Below are the code and all the weights of a small trained network. Each question names an input and a class and asks about switching units off, where a switched-off unit gives its printed mean instead of its output.

import numpy as np


def w(rows, s, z=0):
    codes = np.array(rows[::2]) - 128.0
    scale = np.full(codes.shape[1], s)
    scale[-1] = z or s
    return codes * scale


def f(y):
    return y / 2 * (1 + np.tanh(0.7978845608 * (y + 0.044715 * y**3)))


def log_softmax(a):
    a = a - a.max(-1, keepdims=True)
    return a - np.log(np.exp(a).sum(-1, keepdims=True))


def net(x, mask):
    res = np.array(x, float).reshape(1, 6) / 4 @ E
    y = f(res @ A[0][:, :-1].T + A[0][:, -1])
    res = res + np.where(mask, y, B[0][:, -1]) @ B[0][:, :-1]
    return log_softmax(res[-1] @ U[:, :-1].T + U[:, -1])


A, B = {}, {}
E = w([
[204,217,142,126,156,84],'x0',
[134,92,207,143,80,2],'x1',
[121,138,126,133,125,124],'x2',
[125,133,121,127,123,124],'x3',
[176,100,120,249,47,139],'x4',
[138,113,137,119,133,136],'x5',
],0.019)
A[0] = w([
[112,111,189,96,104,48,84],'n0',
[149,90,173,218,122,67,41],'n1',
[158,133,102,184,100,158,193],'n2',
[249,216,126,139,149,116,119],'n3',
[4,73,167,109,67,169,254],'n4',
[84,86,144,129,142,46,78],'n5',
[131,118,139,121,99,142,102],'n6',
[189,123,110,203,79,175,72],'n7',
[172,87,154,183,36,86,4],'n8',
],0.014,0.0076)
B[0] = w([
[138,123,232,161,93,85,201],'n0',
[92,126,124,94,210,160,211],'n1',
[161,82,83,144,118,155,208],'n2',
[222,110,172,73,237,23,240],'n3',
[123,7,55,146,125,120,253],'n4',
[136,36,113,186,142,77,181],'n5',
[130,139,122,152,130,131,134],'n6',
[200,67,147,204,70,101,219],'n7',
[117,185,66,33,180,198,222],'n8',
],0.013,0.023)
U = w([
[9,92,42,95,154,187,254],'0',
[160,53,110,184,114,36,103],'1',
[133,201,117,50,181,136,183],'2',
[126,159,236,153,90,45,33],'3',
[127,81,83,210,16,154,64],'4',
],0.014,0.0055)

Each question gives the input, the list of numbers given to net, and the class t.
The units are the neurons (one row each of A and B). Each row of codes is followed by its name. A weight is (code - 128) times the scale printed after its matrix; where a second scale follows, it is the last column's (A, B and U).
mask holds one flag per neuron, in row order. A switched-off neuron (its flag False) gives its mean, the last column of its row in B, instead of its output. The means were averaged over made-up inputs and are rounded, as every weight is.
A unit's drop is (log p(t) with every unit on - log p(t) with that unit switched off) / (log p(t) with every unit on - log p(t) with every unit switched off).
The circuit of an input: a set's keep is (log p(t) with only the set's units on - log p(t) with every unit switched off) / (log p(t) with every unit on - log p(t) with every unit switched off). Starting from all 9 units, units are removed one at a time, each time the one whose removal leaves the highest keep (on an exact tie, the one counted first), for as long as the keep stays at least 0.8.
circuit, biggest first: the units of the circuit, biggest drop first
most important unit: the unit with the biggest drop
top k neurons: the k neurons with the biggest drops, biggest first
drop when u is switched off: that unit's drop, to one decimal
input [-4,-1,-4,-8,4,-2], class 4: most important unit : n3
input [8,6,0,-6,1,8], class 2: top 2 neurons : n8, n1
input [-6,2,6,-3,1,5], class 0: circuit, biggest first : n3, n7
input [5,8,4,-3,0,3], class 3: top 3 neurons : n0, n5, n4
input [0,0,8,-3,-5,2], class 0: top 3 neurons : n3, n7, n0
input [1,1,-8,6,-3,-4], class 3: top 2 neurons : n4, n8
input [-3,-1,2,8,1,-7], class 4: top 2 neurons : n3, n8
input [5,8,4,1,-7,-6], class 3: top 2 neurons : n0, n4
input [4,1,2,-3,6,-1], class 2: top 4 neurons : n8, n4, n1, n5
input [6,0,2,4,-5,3], class 2: top 2 neurons : n7, n4
input [1,4,-8,3,7,1], class 2: top 2 neurons : n8, n4
input [3,8,-7,2,-1,4], class 3: top 2 neurons : n0, n4
input [-1,6,-5,8,3,8], class 0: top 3 neurons : n8, n1, n3
input [-8,1,1,-1,4,4], class 0: most important unit : n8
input [0,6,-1,-8,1,-4], class 0: circuit, biggest first : n8, n3
input [1,8,-2,-3,-6,4], class 3: drop when n4 is switched off : 0.3
input [-8,5,-8,4,6,8], class 0: drop when n8 is switched off : 1.0
input [3,2,0,8,-4,-3], class 3: drop when n4 is switched off : 0.4
